The symbols move the objects like this.
pg: x>ng, r>tg, l>mg, n>jg, k>bl, o>sc
lm: x>pb, r>ds, l>fj, n>dj, k>jd, o>hc
rn: x>lg, r>jp, l>pr, n>pj, k>pp, o>tm
pf: x>tp, r>ng, l>rr, n>sz, k>jt, o>cp
zr: x>jl, r>cp, l>jn, n>qj, k>tp, o>zh
qj: x>jn, r>zm, l>zr, n>cp, k>rr, o>nr
bf: x>lh, r>dz, l>ch, n>fd, k>mn, o>zj
bn: x>cq, r>lg, l>qs, n>nc, k>gh, o>fg
tm: x>jj, r>cq, l>sl, n>zn, k>rn, o>hd
gg: x>rq, r>ml, l>dm, n>fg, k>qs, o>bl
hb: x>bd, r>lh, l>zl, n>gd, k>zb, o>qd
jl: x>hz, r>zr, l>lj, n>jn, k>sc, o>ll
ls: x>cp, r>sc, l>zm, n>jc, k>ng, o>hz
sn: x>hg, r>sm, l>gh, n>rt, k>gn, o>nc
zh: x>ll, r>mf, l>jq, n>nr, k>zr, o>rp
lh: x>hb, r>bf, l>gd, n>ch, k>qh, o>fl
jt: x>tg, r>lz, l>mp, n>qp, k>tq, o>pf
rp: x>cm, r>nz, l>zb, n>qh, k>zh, o>gd
sc: x>ls, r>tp, l>jc, n>ms, k>pg, o>jl
hc: x>sm, r>dp, l>pp, n>bs, k>lm, o>pj
mf: x>zh, r>hz, l>nr, n>rc, k>cp, o>nz
zj: x>fl, r>bd, l>jd, n>ph, k>bf, o>dj
hg: x>pj, r>sn, l>jp, n>gh, k>dp, o>qs
qr: x>bs, r>dh, l>dp, n>gn, k>tc, o>gh
bs: x>pp, r>qr, l>hc, n>dp, k>dj, o>jp
jn: x>lj, r>qj, l>jl, n>zr, k>ms, o>jq
nc: x>qs, r>pr, l>bn, n>lg, k>sn, o>ml
nr: x>jq, r>rc, l>zh, n>mf, k>qj, o>qh
sz: x>rr, r>mg, l>pf, n>ng, k>qp, o>zm
tg: x>pg, r>jt, l>jg, n>mp, k>sj, o>tp
zs: x>nz, r>ll, l>mn, n>mq, k>hz, o>fd
tc: x>dj, r>qd, l>ds, n>mt, k>bd, o>qr
jq: x>mq, r>nr, l>ll, n>zh, k>jn, o>zb
cm: x>fd, r>rp, l>dz, n>zb, k>ll, o>zl
mt: x>ds, r>hq, l>tc, n>qd, k>zl, o>gn
pj: x>pr, r>hg, l>rn, n>jp, k>hc, o>zn
ds: x>lm, r>mt, l>dj, n>tc, k>ph, o>dp
fl: x>qd, r>zj, l>hq, n>jd, k>lh, o>fj
sj: x>bl, r>tq, l>zg, n>jz, k>ml, o>tg
jj: x>fg, r>tm, l>ml, n>sl, k>lg, o>jz
rr: x>ms, r>sz, l>tp, n>pf, k>mp, o>qj
ng: x>pf, r>pg, l>sz, n>mg, k>lz, o>ls
gn: x>dp, r>pb, l>qr, n>dh, k>mt, o>sn
qh: x>zb, r>mn, l>rp, n>nz, k>nr, o>lh
dp: x>hc, r>gn, l>bs, n>qr, k>ds, o>hg
bl: x>lz, r>sj, l>rh, n>zg, k>gg, o>pg
fd: x>ch, r>cm, l>bf, n>dz, k>zs, o>ph
jz: x>zg, r>hd, l>sj, n>tq, k>jj, o>mp
pb: x>gn, r>lm, l>dh, n>fj, k>hq, o>sm
hq: x>mt, r>jd, l>qd, n>fl, k>gd, o>pb
tp: x>sc, r>pf, l>ms, n>rr, k>tg, o>zr
ll: x>zs, r>zh, l>mq, n>jq, k>jl, o>cm
mp: x>jg, r>qp, l>tg, n>jt, k>jz, o>rr
jc: x>zm, r>ms, l>ls, n>sc, k>mg, o>lj
mq: x>mn, r>jq, l>zs, n>ll, k>lj, o>dz
cp: x>zr, r>ls, l>qj, n>zm, k>pf, o>mf
mg: x>sz, r>jg, l>ng, n>pg, k>rh, o>jc
jg: x>mg, r>mp, l>pg, n>tg, k>zg, o>ms
hz: x>mf, r>jl, l>rc, n>lj, k>ls, o>zs
zl: x>ph, r>gd, l>bd, n>hb, k>cm, o>mt
zb: x>dz, r>qh, l>cm, n>rp, k>jq, o>hb
dz: x>bf, r>zb, l>fd, n>cm, k>mq, o>bd
fg: x>dm, r>jj, l>gg, n>ml, k>bn, o>zg
mn: x>qh, r>mq, l>nz, n>zs, k>rc, o>bf
qs: x>zn, r>nc, l>cq, n>bn, k>hg, o>gg
zg: x>rh, r>jz, l>bl, n>sj, k>fg, o>jg
rq: x>tq, r>gg, l>hd, n>dm, k>zn, o>lz
nz: x>rp, r>zs, l>qh, n>mn, k>mf, o>ch
gh: x>jp, r>rt, l>hg, n>sn, k>qr, o>bn
rc: x>nr, r>lj, l>mf, n>hz, k>zm, o>mn
dj: x>fj, r>tc, l>lm, n>ds, k>zj, o>bs
lg: x>bn, r>rn, l>nc, n>pr, k>rt, o>jj
pp: x>rt, r>bs, l>sm, n>hc, k>fj, o>rn
gd: x>zl, r>ch, l>hb, n>lh, k>rp, o>hq
sm: x>sn, r>hc, l>rt, n>pp, k>pb, o>pr
rh: x>qp, r>zg, l>lz, n>bl, k>dm, o>mg
dh: x>qr, r>fj, l>gn, n>pb, k>qd, o>rt
ch: x>gd, r>fd, l>lh, n>bf, k>nz, o>jd
hd: x>jz, r>dm, l>tq, n>rq, k>tm, o>qp
cq: x>tm, r>bn, l>zn, n>qs, k>jp, o>dm
zm: x>qj, r>jc, l>cp, n>ls, k>sz, o>rc
jp: x>rn, r>gh, l>pj, n>hg, k>bs, o>cq
zn: x>sl, r>qs, l>tm, n>cq, k>pj, o>rq
dm: x>hd, r>fg, l>rq, n>gg, k>cq, o>rh
qp: x>mp, r>rh, l>jt, n>lz, k>hd, o>sz
fj: x>dh, r>dj, l>pb, n>lm, k>fl, o>pp
sl: x>ml, r>zn, l>jj, n>tm, k>pr, o>tq
ms: x>jc, r>rr, l>sc, n>tp, k>jg, o>jn
rt: x>gh, r>pp, l>sn, n>sm, k>dh, o>lg
pr: x>nc, r>pj, l>lg, n>rn, k>sm, o>sl
jd: x>hq, r>ph, l>fl, n>zj, k>ch, o>lm
qd: x>tc, r>fl, l>mt, n>hq, k>hb, o>dh
lz: x>jt, r>bl, l>qp, n>rh, k>rq, o>ng
ph: x>jd, r>zl, l>zj, n>bd, k>fd, o>ds
bd: x>zj, r>hb, l>ph, n>zl, k>dz, o>tc
lj: x>rc, r>jn, l>hz, n>jl, k>jc, o>mq
ml: x>gg, r>sl, l>fg, n>jj, k>nc, o>sj
tq: x>sj, r>rq, l>jz, n>hd, k>sl, o>jt

The rows follow the links: the fewer symbols apart two objects are, the more alike their rows tend to be.

Each row is also shifted at random along 9 hidden directions that mean nothing.

Some objects, each with a row of numbers:
jt (+9, +64, -12, +25, -13, -1, -10, +23, -44, +25, -46, +25, -23, +26, -3, -20, +7, -20, +11, -34, -30, +40, +3, +19, +0, -2, -5, +28, -5, -18, +10, +6, -7, -4, +30, -26, +14, -23, -12, +32, +3, -30, -15, +8, +4, +24, +19, +29)
hd (-12, -25, +7, -10, -17, +7, 0, +15, +29, -8, +21, -7, +10, -3, -1, +14, -20, +28, -5, -36, +1, -25, -2, -11, +3, -15, +8, -1, -15, +6, +0, -20, -1, +7, +2, -9, +4, +18, +1, -30, +20, +43, +12, +1, -6, -1, +2, -13)
jp (+8, +17, +10, +18, -14, +2, -2, +7, -51, -23, -14, -24, +52, -10, +4, +36, +7, -32, -21, -14, -64, -52, -11, +8, +9, -37, +14, -11, -6, +32, -1, -24, +2, -32, -49, -1, -30, +19, +31, +21, -2, -9, -44, -6, -2, -22, -6, +47)
lm (-61, -57, +18, +3, +21, -9, -31, -14, +30, -32, +0, +1, -6, -44, -16, -23, +14, +9, -10, +20, -33, -17, +27, -17, +5, -30, -5, -22, +8, +20, -21, -10, -16, +2, -20, +4, -10, -11, +41, -49, -24, -23, +32, -14, +30, +12, -16, +7)
sm (+53, +32, +17, +16, -2, +11, +18, +0, -33, +20, +30, +5, -8, +21, +7, +20, -8, -36, -29, -1, +7, +12, -21, +10, +23, -1, +13, +19, 0, -2, +14, -15, -13, +1, +22, -4, -13, +5, -47, +21, -6, +32, -45, +35, +0, +26, +12, -9)
tc (+36, -25, +9, -11, +8, -12, +0, -16, +19, -21, +38, -17, -5, -10, +1, -9, +41, +5, -8, +27, -7, -39, +13, -26, -5, +24, -8, -19, +0, +32, -9, +6, -4, +12, -40, +11, -15, -9, +11, -9, -17, -51, -43, -17, -12, -16, -7, +3)
pb (+7, +5, +11, +3, +8, -3, -6, -8, -14, -4, -12, +37, +9, +39, -1, -17, -14, -18, -24, +20, +11, +22, +5, +10, +26, +26, -8, +22, +4, +2, -4, -6, +4, +12, +16, +12, -10, +29, -17, -11, -14, +8, -3, +14, +13, -10, -9, -16)
dp (-5, -11, +15, -7, +7, +11, +14, -3, +27, -12, -15, -4, -9, -39, +2, -8, +16, +1, -18, +6, +14, -3, +14, +5, +20, +7, +10, +2, +9, -8, +8, -6, +6, +20, +3, +5, -1, -17, +9, 0, -14, +4, +41, +26, +6, +21, +4, -20)
jj (-39, -2, +2, -17, -14, -5, +7, +13, -7, -5, +0, -8, 0, +58, -12, +31, -37, -5, -11, -32, -21, +33, -2, +10, +14, +14, -2, -55, -9, +1, -7, -22, -14, -10, +6, -30, -11, +26, -6, -31, +8, +22, +14, +0, +26, -39, -6, +20)
qh (-108, -4, -10, -9, +19, -3, -11, -18, -3, +8, +7, -8, -27, +19, -10, +6, +3, -7, +14, +36, -18, +36, +2, +7, -11, +4, +3, -53, +13, -6, +2, +17, -26, -14, -5, -5, -1, -15, -3, -7, -16, -23, 0, -10, +21, -7, -8, +28)
bl (-46, -42, -5, +1, +16, +9, -39, +7, +21, +7, +10, -9, -8, -37, -57, -22, +37, -5, +13, -31, +73, +42, -9, +15, -16, -5, +18, -25, -27, -3, 0, +10, +14, -46, -41, -25, -18, -23, +12, +26, +7, -35, +15, -2, +16, -2, +22, -17)
sl (-27, -5, -4, -24, -7, -8, +4, +9, +33, -17, -7, -12, -19, +47, -26, +4, +11, +21, -4, -28, +51, +49, +10, +5, +10, +57, -5, -30, -26, +11, +2, -6, +10, -3, -25, -25, -13, -9, +6, -11, +3, -23, +8, -1, +13, -55, +1, -19)
qd (+27, +42, +7, +30, +16, -6, -17, -8, -8, -8, -27, +25, -37, +9, +1, -26, +18, +5, -7, +33, +1, +30, +17, -5, +12, -9, -13, +56, +4, +12, -5, +8, -11, +6, +12, +5, +0, -31, 0, -1, -24, -32, -21, +1, +16, +25, -7, -17)
hb (+5, +20, -5, -10, +0, +7, +23, -11, +3, -16, +4, -32, +24, -56, +38, +15, +49, +12, +2, +33, +2, -81, 0, -8, -11, -4, +13, +36, +14, +8, +18, +14, +21, +12, -51, +36, +2, -19, +9, +53, -5, -21, -40, +4, -56, +7, -2, -1)
zn (-37, +51, +2, -11, -26, -18, +22, +14, +5, -50, -37, -23, -5, +14, +22, +49, -39, +51, -14, -28, +4, -19, 0, -16, +18, -30, -29, +59, -17, +1, -27, -39, -36, +12, -12, -15, +3, +7, -6, -23, +21, +48, +1, -24, +13, -25, -22, -30)
pf (-54, -27, -13, -21, -5, -9, -3, +1, +35, -7, +41, -15, -8, -6, -10, -7, +16, +27, +21, -17, +50, -27, 0, -21, -24, +24, -10, +13, -22, +13, -9, +13, +2, +7, -37, -2, +4, +0, -8, -4, +20, -19, -35, -28, -20, -19, +4, -34)
fj (0, -29, +21, +5, +18, -2, +4, -10, -7, +37, +41, +20, +5, -11, -17, -51, +42, -45, -17, +22, +40, +11, -6, -4, +11, +50, -1, -23, +8, +1, +11, +19, +44, +6, +20, +19, -12, -9, -13, +33, -22, -45, -10, +27, -19, +13, +28, -9)
zl (-31, -29, -2, -19, +17, +4, -31, -25, -14, -10, +26, -6, +17, +24, -17, +27, -6, -15, -6, +43, +2, +2, -16, +21, -4, -12, +18, -41, +8, +4, -4, +1, -32, -40, -54, +7, -29, +36, -22, +4, -17, +3, -37, -13, +13, -33, -19, +23)
bs (+1, +44, -5, -38, -16, +5, +29, +2, -2, -23, -53, -1, +15, +77, +28, +34, -4, +14, -24, +3, -22, +15, +7, +31, +30, +56, +12, -26, +7, -8, +31, -8, +9, +12, -14, +3, -8, +26, -2, +13, -11, +1, +5, +29, -15, -60, -20, +32)
mn (+4, +23, -18, -23, +2, -14, +24, -15, +18, -12, -21, -10, -7, +34, +21, +17, -19, +37, +10, +33, +36, +13, +5, -5, -2, +36, -24, +15, +7, -12, -6, +12, +4, +15, +2, +16, +11, +3, -8, -6, +3, +11, +12, -17, -5, -42, -21, -27)
mg (-22, +26, -8, +20, -13, -8, +8, +17, -17, +23, -6, +6, -10, -3, +3, -23, +14, -4, +17, -29, -12, 0, +5, -16, -12, +5, -15, +21, -7, +4, +1, +10, +19, +10, +29, -9, +17, -21, +8, +15, +13, -25, -14, -7, -15, +18, +18, +2)
lz (+20, +37, -14, +11, -17, +5, -12, +26, -27, +7, -79, +24, -1, +12, -2, -14, -9, -9, +10, -42, -59, +35, +10, +22, +7, -11, +0, -7, +5, -31, +15, -4, +1, -4, +36, -23, +19, -7, +20, +4, +6, -10, +49, +12, +11, +10, +9, +48)
mp (+66, +22, -8, -33, -32, -13, +7, +18, +13, -2, +3, +15, -23, +74, +24, +13, -32, +44, +2, -36, -52, +2, +6, -11, +2, +21, -21, -10, +2, -12, +2, -12, -37, +32, +41, -21, +32, +26, -31, -39, +16, +17, -7, -7, -19, -17, -8, +28)
jc (+73, +3, -10, +15, +3, +11, +4, +6, -6, +18, -19, +31, -9, -10, -6, -12, -52, -29, +19, -10, +2, +15, +8, +14, -8, -17, +7, +38, +3, -35, -3, -2, -20, +31, +41, -4, +20, +16, -22, -30, +15, +51, +33, +3, +36, +39, +1, -36)
qp (-43, +37, -6, +25, -7, +0, +12, +11, -54, +13, +9, -41, +21, -33, -2, +45, -15, -23, +4, -28, +35, -1, -44, -2, -7, -56, -6, +19, -19, -1, -24, -13, -1, -48, -13, -15, -18, -8, -14, +54, +25, +28, -35, -23, +3, +4, +15, -10)
dj (-105, +6, +8, +33, +15, -5, -6, -13, -74, -12, -21, -24, +57, -10, -10, +34, -8, -63, -16, +30, -33, -9, -20, +14, +9, -40, +2, -36, -1, +30, -20, -11, +13, -61, -47, +6, -47, +17, +38, +24, -16, -12, -26, -24, +33, -35, -13, +40)
zs (+27, +30, -16, +8, +8, -7, +25, -7, -34, +14, -25, -2, +8, -23, +16, -10, +17, -36, +13, +28, -14, -17, +5, +2, -12, +9, -11, +15, +18, -17, +2, +23, +10, +14, -1, +18, +8, -17, 0, +38, -8, -34, -11, -9, -7, +8, +5, +8)
zb (+28, +24, +3, +37, +21, +5, +22, -15, -44, +33, +17, +9, -2, -8, +3, +4, -19, -63, +3, +38, +3, +8, -12, +4, -3, -10, +4, +20, +12, -3, -4, +10, +0, +4, +27, +15, -3, -8, -18, +10, -10, +15, -27, +5, +28, +37, +5, -21)

From each start, follow one symbol. Which object do you reach?
Answers are names.
(+13, +18, +8, +17, -15, +8, +35, +18, -23, +35, +18, -4, +15, +3, +0, +2, +6, -35, -9, -35, +16, +0, -14, +3, +9, +28, +6, -2, -11, +4, +18, -4, +42, +7, +29, -7, -2, -7, -7, +29, +12, +7, -13, +25, -16, +13, +29, -9)
l: dm
(+76, -40, +12, +5, -2, +8, -2, +16, +9, +17, +33, +16, -14, +5, -33, -31, +15, -43, -4, -36, -10, +8, +21, +4, +1, +38, +13, -38, -9, +9, +13, -3, +3, +25, +11, -24, -5, -6, -1, -26, 0, -23, 0, +19, +19, +21, +23, -4)
x: dm
(+9, -29, -9, +1, -1, -10, -9, +1, 0, -3, +42, -6, +12, +15, -28, +5, -15, -11, +15, -16, +37, -12, -6, -12, -21, +11, -11, +2, -30, +24, -22, +1, -5, -12, -39, -10, -17, +21, -5, -16, +18, -7, -45, -40, +17, -31, +1, -27)
k: lz
(-5, +4, -19, +7, -10, -4, -1, +9, -9, -12, -22, +9, +13, -10, 0, -8, -7, -18, +22, -22, -34, -38, +19, +2, -24, -6, +1, +32, -8, -2, -4, +2, -17, +25, -27, -3, +9, +11, +9, -12, +13, -14, -19, -24, +10, +3, -1, -1)
r: sz
(+46, -11, -1, +7, -5, +11, +0, +13, +4, +11, +13, +5, +23, -2, -17, -8, +1, -10, +0, -36, +55, +1, -14, +9, +1, +15, +12, +21, -22, -1, +6, -5, +29, -8, -9, -4, -8, +14, -8, +19, +17, +13, -8, +11, -8, -6, +18, -31)
x: zg
(+7, -27, +12, -21, +5, +4, -5, -13, +12, -17, +37, +2, -5, -2, -12, -2, +16, -22, -19, +12, +19, -17, +6, +7, +10, +23, +16, -6, +5, +2, +4, -5, -31, +20, -37, +2, -23, +14, -31, -3, -18, -10, -34, +13, +5, +0, -2, -17)
r: dh
(-9, +41, -25, +8, -6, +11, -1, +10, -22, +3, -33, +21, -3, +11, -3, -5, -11, -25, +24, -15, -3, +1, +11, +22, -17, +5, +13, +47, -4, -16, +10, +12, -22, +16, -14, -6, +10, +2, -18, +14, +11, -7, -28, -3, +12, +12, +2, -12)
o: jl
(-3, -1, +16, +11, +2, +10, -25, -2, +5, -26, +6, -5, -20, +9, -14, +17, 0, +10, -21, -5, -20, +6, +3, +5, +11, -36, +18, +8, -10, +25, -2, -22, -36, -17, -26, -18, -16, -4, +1, -26, -9, +14, -26, +5, +24, +9, -9, +4)
x: hg
(+12, -25, -13, -20, -8, -6, +18, +2, +44, -13, +14, -7, +10, -13, +10, +9, -47, +39, +19, -16, +55, -24, -1, -19, -14, +2, -15, +36, -16, -9, -21, -7, +1, +24, +1, +8, +14, +26, -7, -34, +30, +53, +30, -25, +1, -16, -10, -60)
x: sc
(+40, +13, -12, -4, -14, +9, -39, +22, -33, +11, -24, +47, 0, +65, -21, -18, -10, -38, +2, -39, -48, +33, +8, +39, +2, +15, +19, -11, -2, -21, +20, -4, -31, -4, +4, -30, +2, +37, -30, -1, +1, -17, -22, +15, +14, -5, +9, +45)
x: rh
(+49, +13, -12, -29, -23, -4, -2, +17, +71, -52, -32, -12, -29, -14, +17, -2, +17, +95, +12, -42, +18, -31, +29, -16, -8, -2, -7, +63, -14, -2, -2, -8, -20, +35, -30, -8, +27, -20, +11, -25, +23, +3, +18, -13, -24, -6, -11, -32)
k: dm
(-51, -19, +5, -28, -20, -1, +5, +10, +5, -16, +21, -20, -1, +44, -11, +38, -21, +3, -9, -34, -49, -3, +4, +5, +3, +12, +7, -71, -10, +11, +3, -22, -30, -3, -23, -31, -7, +24, -2, -37, +9, +7, -8, -8, +16, -36, -7, +39)
x: gg
(-82, +3, -3, +32, +0, -3, -7, +18, -10, +37, -16, +26, -12, -23, -10, -45, -3, -3, +20, -25, +5, +33, 0, -8, -6, -15, -16, +16, -2, -16, -5, +12, +34, -4, +67, -7, +25, -24, +13, +2, +9, 0, +47, +2, +4, +38, +23, -4)
n: ng
(-11, +9, +19, +22, +7, +4, -24, +1, +7, -4, +10, +7, -11, +24, -19, -3, +11, +21, -17, -6, +55, +44, -15, +5, +25, -9, +1, +28, -23, +24, -6, -11, +17, -34, +1, -9, -18, -7, -1, +7, -4, +10, -19, +17, +4, -5, +5, -30)
r: sn
(-5, +61, +1, -1, -7, +12, +7, +1, -36, +3, -20, +6, -9, +53, +6, +19, +22, -25, -19, -1, -8, +24, -6, +32, +23, +30, +22, +9, -1, +2, +30, -1, -8, -4, -17, -7, -17, -4, -28, +41, -17, -20, -60, +35, -8, -9, +5, +21)
n: hc
(+47, +39, +15, +12, -10, +11, +20, +1, -3, -19, +11, -20, -12, -32, +17, +18, +34, +3, -19, -8, -10, -43, +4, -7, +10, -13, +15, +48, -5, +21, +13, -13, -9, +17, -24, +1, -8, -29, -6, +22, -5, -6, -57, +21, -17, +31, +7, -14)
n: sm
(+44, +27, -2, +14, +16, +6, +6, -28, -23, -32, +29, -33, +17, -72, +11, +31, +33, -23, 0, +42, +37, -85, -14, -7, -18, -53, +15, +91, -4, +24, -13, +1, -33, -8, -96, +29, -30, -12, -22, +51, -4, -8, -109, -24, -8, +25, -9, -46)
x: zj
(+39, +7, -19, -6, -3, +12, +9, +1, +12, -10, -34, +3, +3, -3, 0, +14, -33, -5, +21, -5, -5, +6, +16, +19, -15, -1, +15, +10, -3, -16, +2, +3, -15, +16, -12, -6, +11, +7, +8, -22, +14, +21, +24, -10, +29, -3, -10, -16)
k: ng
